Below is a small trained network, with its code and all its weights. Each question gives an input and a class and asks what happens when units are switched off, that is, made to give their printed mean instead of their output.

import numpy as np


def w(rows, s, z=0):
    codes = np.array(rows[::2]) - 128.0
    scale = np.full(codes.shape[1], s)
    scale[-1] = z or s
    return codes * scale


def f(y):
    return y / 2 * (1 + np.tanh(0.7978845608 * (y + 0.044715 * y**3)))


def log_softmax(a):
    a = a - a.max(-1, keepdims=True)
    return a - np.log(np.exp(a).sum(-1, keepdims=True))


def net(x, mask):
    res = np.array(x, float).reshape(1, 7) / 4 @ E
    y = f(res @ A[0][:, :-1].T + A[0][:, -1])
    res = res + np.where(mask, y, B[0][:, -1]) @ B[0][:, :-1]
    return log_softmax(res[-1] @ U[:, :-1].T + U[:, -1])


A, B = {}, {}
E = w([
[146,134,140,215,65,136,85,187,138,159,98,86],'x0',
[160,39,112,160,156,150,177,180,136,98,78,180],'x1',
[140,105,116,191,138,87,75,19,172,71,83,118],'x2',
[134,150,64,167,239,151,145,143,70,168,163,42],'x3',
[131,133,123,128,129,131,129,131,128,125,125,128],'x4',
[253,90,78,115,84,200,162,71,165,118,143,54],'x5',
[223,200,253,148,116,114,193,92,128,66,117,103],'x6',
],0.0068)
A[0] = w([
[117,112,123,214,168,92,77,22,144,96,97,133,37],'n0',
[159,54,144,208,195,141,182,182,139,86,77,188,35],'n1',
[91,178,155,137,108,118,69,83,133,142,165,79,62],'n2',
[90,158,172,150,122,80,124,145,127,121,115,202,31],'n3',
[134,127,165,254,75,101,89,199,142,143,125,81,9],'n4',
[120,104,159,35,230,87,172,61,135,97,156,165,2],'n5',
[127,153,114,195,252,128,141,140,98,146,144,72,3],'n6',
[195,218,221,167,162,113,212,129,120,76,104,133,31],'n7',
[63,163,167,176,210,84,105,167,105,122,106,152,37],'n8',
],0.0085,0.0033)
B[0] = w([
[115,120,139,61,111,171,166,254,124,162,173,112,242],'n0',
[114,247,138,78,130,58,91,61,95,177,168,88,219],'n1',
[124,185,127,125,162,60,133,76,101,133,126,131,175],'n2',
[181,98,120,97,69,159,146,110,143,118,138,95,170],'n3',
[125,163,108,181,163,196,161,115,71,119,33,202,212],'n4',
[136,181,121,250,132,181,137,149,78,134,24,153,199],'n5',
[132,87,195,84,10,107,116,118,174,83,83,212,216],'n6',
[82,42,70,116,158,115,77,151,149,155,161,144,254],'n7',
[196,86,99,142,151,160,144,103,169,118,178,54,184],'n8',
],0.013,0.0065)
U = w([
[71,42,44,128,166,116,63,147,128,167,140,156,196],'0',
[143,161,121,213,154,181,155,136,75,120,55,160,49],'1',
[141,89,219,84,13,94,113,120,166,72,96,190,106],'2',
[127,126,156,71,149,153,176,255,97,171,175,122,110],'3',
[240,83,94,144,123,174,158,59,155,109,167,49,102],'4',
[108,212,156,106,159,45,110,68,91,147,150,110,87],'5',
[118,98,132,137,154,120,129,146,127,114,142,127,254],'6',
],0.0088,0.0055)

Each question gives the input, the list of numbers given to net, and the class t.
The units are the neurons (one row each of A and B). Each row of codes is followed by its name. A weight is (code - 128) times the scale printed after its matrix; where a second scale follows, it is the last column's (A, B and U).
mask holds one flag per neuron, in row order. A switched-off neuron (its flag False) gives its mean, the last column of its row in B, instead of its output. The means were averaged over made-up inputs and are rounded, as every weight is.
A unit's drop is (log p(t) with every unit on - log p(t) with that unit switched off) / (log p(t) with every unit on - log p(t) with every unit switched off).
The circuit of an input: a set's keep is (log p(t) with only the set's units on - log p(t) with every unit switched off) / (log p(t) with every unit on - log p(t) with every unit switched off). Starting from all 9 units, units are removed one at a time, each time the one whose removal leaves the highest keep (on an exact tie, the one counted first), for as long as the keep stays at least 0.8.
units of the circuit, in order: the units of the circuit, biggest drop first
most important unit: the unit with the biggest drop
k most important neurons: the k neurons with the biggest drops, biggest first
drop of u: that unit's drop, to one decimal
input [8,-8,-2,5,-3,-8,4], class 1: 2 most important neurons : [n4, n1]
input [5,4,5,-1,-5,-6,-2], class 4: units of the circuit, in order : [n8, n3]
input [8,2,-2,-8,-7,1,7], class 1: units of the circuit, in order : [n4]
input [6,5,-5,5,0,2,0], class 1: 3 most important neurons : [n4, n0, n7]
input [-2,-1,0,3,1,-6,-4], class 4: 3 most important neurons : [n8, n7, n0]
input [2,-8,-4,-7,2,-4,-4], class 5: 4 most important neurons : [n6, n2, n0, n7]
input [7,-1,3,5,-1,-2,-6], class 1: 2 most important neurons : [n4, n7]
input [8,-2,6,5,-4,1,8], class 0: 3 most important neurons : [n7, n5, n0]
input [-1,4,4,6,-6,6,-1], class 2: units of the circuit, in order : [n6, n8]
input [7,-3,-2,-5,6,-1,-6], class 1: units of the circuit, in order : [n4, n7]
input [5,8,1,3,-1,2,-6], class 5: 2 most important neurons : [n1, n7]
input [6,-7,8,-4,4,1,2], class 3: 3 most important neurons : [n0, n5, n1]
input [2,-7,4,-7,3,5,7], class 0: 2 most important neurons : [n7, n6]
input [-4,-6,-2,2,1,2,0], class 5: most important unit : n0
input [-8,-3,7,0,-7,6,-2], class 1: 2 most important neurons : [n5, n7]
input [-3,2,7,1,-6,-8,-6], class 4: 3 most important neurons : [n8, n3, n7]
input [-5,7,-6,0,-7,-3,2], class 5: 3 most important neurons : [n1, n0, n4]
input [7,5,3,-6,-1,1,-1], class 1: 2 most important neurons : [n4, n6]
input [4,5,-4,0,-1,0,5], class 0: 2 most important neurons : [n7, n0]
input [2,3,5,1,-8,-8,0], class 4: units of the circuit, in order : [n8]
input [2,8,7,3,-2,-8,-3], class 4: 2 most important neurons : [n8, n3]
input [2,3,1,-5,0,-2,8], class 0: drop of n7 : 0.9
input [5,-4,5,-2,4,2,0], class 1: drop of n7 : 0.4
input [-8,0,-1,8,8,5,-6], class 1: drop of n5 : 0.9
input [2,7,-3,-2,5,-7,-3], class 4: drop of n0 : 0.1
